Here is a tiny trained network, its code and every weight. The questions are about switching its units off for an input and a class, where a switched-off unit gives its printed mean instead of its output.

import numpy as np


def w(rows, s, z=0):
    codes = np.array(rows[::2]) - 128.0
    scale = np.full(codes.shape[1], s)
    scale[-1] = z or s
    return codes * scale


def norm(h):
    return h / np.sqrt((h * h).mean(-1, keepdims=True) + 1e-5)


def f(y):
    return y / 2 * (1 + np.tanh(0.7978845608 * (y + 0.044715 * y**3)))


def log_softmax(a):
    a = a - a.max(-1, keepdims=True)
    return a - np.log(np.exp(a).sum(-1, keepdims=True))


def net(x, mask):
    res = np.array(x, float).reshape(1, 8) / 4 @ E
    u = 0
    for l in range(2):
        y = f(norm(res) @ A[l][:, :-1].T + A[l][:, -1])
        res = res + np.where(mask[u : u + 10], y, B[l][:, -1]) @ B[l][:, :-1]
        u += 10
    return log_softmax(norm(res)[-1] @ U[:, :-1].T + U[:, -1])


A, B = {}, {}
E = w([
[179,84,100,176],'x0',
[130,145,128,146],'x1',
[41,127,1,159],'x2',
[48,28,207,46],'x3',
[184,100,94,107],'x4',
[138,127,120,116],'x5',
[94,148,153,131],'x6',
[107,172,114,50],'x7',
],0.0095)
A[0] = w([
[143,109,168,155,166],'0.n1',
[35,125,2,145,129],'0.n2',
[203,223,234,100,143],'0.n3',
[207,50,169,96,129],'0.n4',
[130,111,39,89,63],'0.n5',
[169,156,130,56,130],'0.n6',
[210,135,227,96,76],'0.n7',
[186,114,195,80,104],'0.n8',
[120,139,191,178,1],'0.n9',
[231,196,89,40,152],'0.n10',
],0.0098,0.0053)
B[0] = w([
[135,74,177,135,163],'0.n1',
[49,57,174,169,255],'0.n2',
[74,98,123,188,249],'0.n3',
[36,85,187,126,201],'0.n4',
[41,158,148,123,148],'0.n5',
[61,142,160,146,165],'0.n6',
[1,71,173,193,205],'0.n7',
[86,136,218,189,185],'0.n8',
[114,97,59,147,113],'0.n9',
[110,146,168,180,227],'0.n10',
],0.0083,0.0055)
A[1] = w([
[162,136,190,138,80],'1.n1',
[69,102,191,200,208],'1.n2',
[66,119,183,107,201],'1.n3',
[76,89,61,127,2],'1.n4',
[190,194,105,146,78],'1.n5',
[251,90,105,143,181],'1.n6',
[120,114,189,165,42],'1.n7',
[118,85,151,53,224],'1.n8',
[142,132,86,88,137],'1.n9',
[136,70,147,116,172],'1.n10',
],0.014,0.0049)
B[1] = w([
[81,60,170,138,134],'1.n1',
[193,91,69,95,248],'1.n2',
[160,115,130,69,206],'1.n3',
[80,76,153,152,141],'1.n4',
[116,246,163,141,135],'1.n5',
[172,120,139,100,141],'1.n6',
[76,132,74,103,153],'1.n7',
[148,137,171,122,164],'1.n8',
[116,96,137,132,123],'1.n9',
[141,77,141,102,154],'1.n10',
],0.013,0.017)
U = w([
[2,46,170,190,140],'0',
[181,109,93,72,9],'1',
[109,125,136,96,85],'2',
[111,154,205,163,154],'3',
],0.0069,0.0015)

Each question gives the input, the list of numbers given to net, and the class t.
The units are the neurons (one row each of A and B). Each row of codes is followed by its name. A weight is (code - 128) times the scale printed after its matrix; where a second scale follows, it is the last column's (A, B and U).
mask holds one flag per neuron, layer by layer. A switched-off neuron (its flag False) gives its mean, the last column of its row in B, instead of its output. The means were averaged over made-up inputs and are rounded, as every weight is.
A unit's drop is (log p(t) with every unit on - log p(t) with that unit switched off) / (log p(t) with every unit on - log p(t) with every unit switched off).
The circuit of an input: a set's keep is (log p(t) with only the set's units on - log p(t) with every unit switched off) / (log p(t) with every unit on - log p(t) with every unit switched off). Starting from the 12 units with the biggest drops (on a tie, the unit counted first), units are removed one at a time, each time the one whose removal leaves the highest keep (on an exact tie, the one counted first), for as long as the keep stays at least 0.8.
units of the circuit, in order: the units of the circuit, biggest drop first
unit that matters most: the unit with the biggest drop
k most important neurons: the k neurons with the biggest drops, biggest first
top k neurons in layer l: the k neurons of layer l with the biggest drops, biggest first
drop of u: that unit's drop, to one decimal
input [-8,-3,-7,-8,6,3,-1,6], class 3: unit that matters most => 0.n2
input [8,-6,2,-7,-1,6,0,3], class 3: 2 most important neurons => [1.n2 1.n5]
input [3,5,-8,-5,-4,5,-2,0], class 0: units of the circuit, in order => [0.n7 0.n3]
input [-5,1,-4,-4,6,0,-3,4], class 0: top 2 neurons in layer 1 => [1.n1 1.n5]
input [6,7,0,-5,5,0,-3,0], class 3: 3 most important neurons => [1.n2 1.n5 1.n3]
input [4,3,2,-6,2,-4,7,5], class 3: 3 most important neurons => [1.n2 0.n7 1.n5]
input [2,7,-7,1,4,-1,3,4], class 0: 3 most important neurons => [0.n7 0.n3 0.n8]
input [-5,-7,-7,-7,-8,-6,3,-1], class 0: top 2 neurons in layer 0 => [0.n3 0.n7]
input [-6,5,-8,-5,4,7,-3,7], class 0: drop of 0.n7 => 0.4
input [8,6,0,1,-6,-6,-1,1], class 1: drop of 0.n4 => 0.0
input [-8,4,2,-5,8,0,-4,-4], class 3: drop of 1.n5 => 0.2
input [2,-5,-8,-3,7,0,-7,-2], class 0: drop of 1.n7 => 0.1
